Questions about the grid below. Counting starts at 0.
1) Which number is the bottom-left entry?
2) Which number is the entry directly below 150?
3) Which number is the entry at row 1, column 0?
4) Which number is the top-right entry?
5) Which number is the entry in the top-left corner?
6) Which number is the entry in row 2 and column 2?
7) Which number is the entry at the centre?
8) Which number is the entry directly above the smallest entry?
array([[ 92, 115, 124, 117,  81],
       [ 53, 140, 115, 189,  82],
       [ 94, 114, 125, 114,  82],
       [ 97, 163, 133, 182, 125],
       [175, 171, 162, 118, 172],
       [147, 178, 162, 133, 150],
       [151,  88, 112,  93, 134],
       [135, 166, 143, 157, 153],
       [ 90, 160, 142, 155, 100],
       [148, 186, 181, 100, 131],
       [172, 105, 144,  41, 126],
       [179, 103, 141,  44, 134],
       [134, 180, 169, 122, 129]])
1) 134
2) 134
3) 53
4) 81
5) 92
6) 125
7) 112
8) 100

a =
110  135  138  117  126  150  147  115
125  147  131  126  112  124  167  138
126  107  109  159  137  123  131  126
116  134  129  126  122   82  107  141
136  152  156  151  125  177  157  120
114  121  119  126  134  144  177  120
127  128  124  135  124   98  113  116
126  144  116  123  118  143   58   94
145  122  127  136  109  151  151  126
110  116  112  151  143  146  125  146
141   83  153  129  134  159  181  126
135  112  104  118  126  130  100  139
117  115  133  139  115  156  102  140
114   99  132   99  139  121  130  129
134  118  125  103  120  129  101  116
143  111  113  138  121  102  115  165
Indices start at 0.
The entry just right of the largest entry is 126
Find the entry in row 1 and column 1.
A: 147
Find the bottom entry of the column that holds the smallest entry.
A: 115
The entry just left of 128: 127
The entry in the top-left corner is 110
Find the entry at row 0, column 1.
A: 135
Find the entry just left of 94.
A: 58
The entry at row 1, column 0 is 125
Find the top entry of the column that holds the largest entry.
A: 147
Find the entry directly above 140.
A: 139
The entry in the bottom-left corner: 143
Find the entry in row 2 and column 0.
A: 126
The entry directly above the smallest entry: 113
The entry at row 0, column 2 is 138
Find the entry directly below 98.
A: 143
Find the largest entry.
A: 181
The entry just left of 82 -> 122
The entry in row 2 and column 1 -> 107
Find the top-right entry.
A: 115
The entry just left of 137: 159
The entry directly below the largest entry -> 100

Read these off the grid that follows. Indices start at 0.
1) Find the entry at row 0, column 1.
2) Find the top entry of the column that holds the smallest entry.
3) Find the entry in row 2 and column 1.
4) Find the bottom entry of the column that holds the smallest entry.
5) Find the entry at row 2, column 0.
6) Find the entry in row 1 and column 0.
7) Find the entry directly above 85.
8) Find the bottom-left entry.
[[122 118 151 123 194 140 115 165 160 164]
 [176 124 142 131 128 146 132 119 137 116]
 [124 102 119 124 195 136 110 145 141 180]
 [116 114 125 154 118 123 115 109 122 153]
 [120 116 119 133 137 130 147 135 135 113]
 [117 143 119 151 134 142  98 112 106 141]
 [143  94  85 111 101  96 184 136  91 165]
 [126 118 123 133 124 123 149 134 127 114]
 [110 102 128 158 115 117 117 114 127 160]]
1) 118
2) 151
3) 102
4) 128
5) 124
6) 176
7) 119
8) 110

Read these off the grid that follows.
1) What is the bottom-right entry?
2) What is the entry just left of the smallest entry?
3) What is the first entry in reading order?
4) What is the second entry in reading order?
5) What is the first entry in the row that holds the smallest entry?
6) What is the entry in the top-right corner?
7) What is the minimum?
8) What is the last entry in the row that holds the largest entry?
array([[166, 128, 134, 113, 107, 121, 108,  97, 124, 198, 117, 152, 133],
       [199, 154, 122, 154, 111, 100, 104,  87, 138, 193, 117, 152, 107],
       [199, 154, 140, 164, 111, 100, 112,  94, 137, 193, 117, 152, 123],
       [178, 129, 145,  92,  95, 107, 112, 102, 138, 193, 145, 150,  96],
       [200, 185, 142, 174, 111,  85, 133, 108, 138, 186, 133, 152, 107],
       [209, 191, 149, 170, 111,  78, 144, 126, 138, 165, 145, 152, 105],
       [195, 141, 140, 125,  97, 108, 107,  98, 138, 194, 117, 152, 107],
       [199, 165, 140, 152, 111, 100, 113, 102, 138, 193, 151, 140, 106],
       [199, 154, 140, 152, 111,  95, 112, 102, 130, 176, 102, 162, 127],
       [199, 143, 140, 134, 103, 100, 112, 102, 138, 180,  96, 160, 107]])
1) 107
2) 111
3) 166
4) 128
5) 209
6) 133
7) 78
8) 105
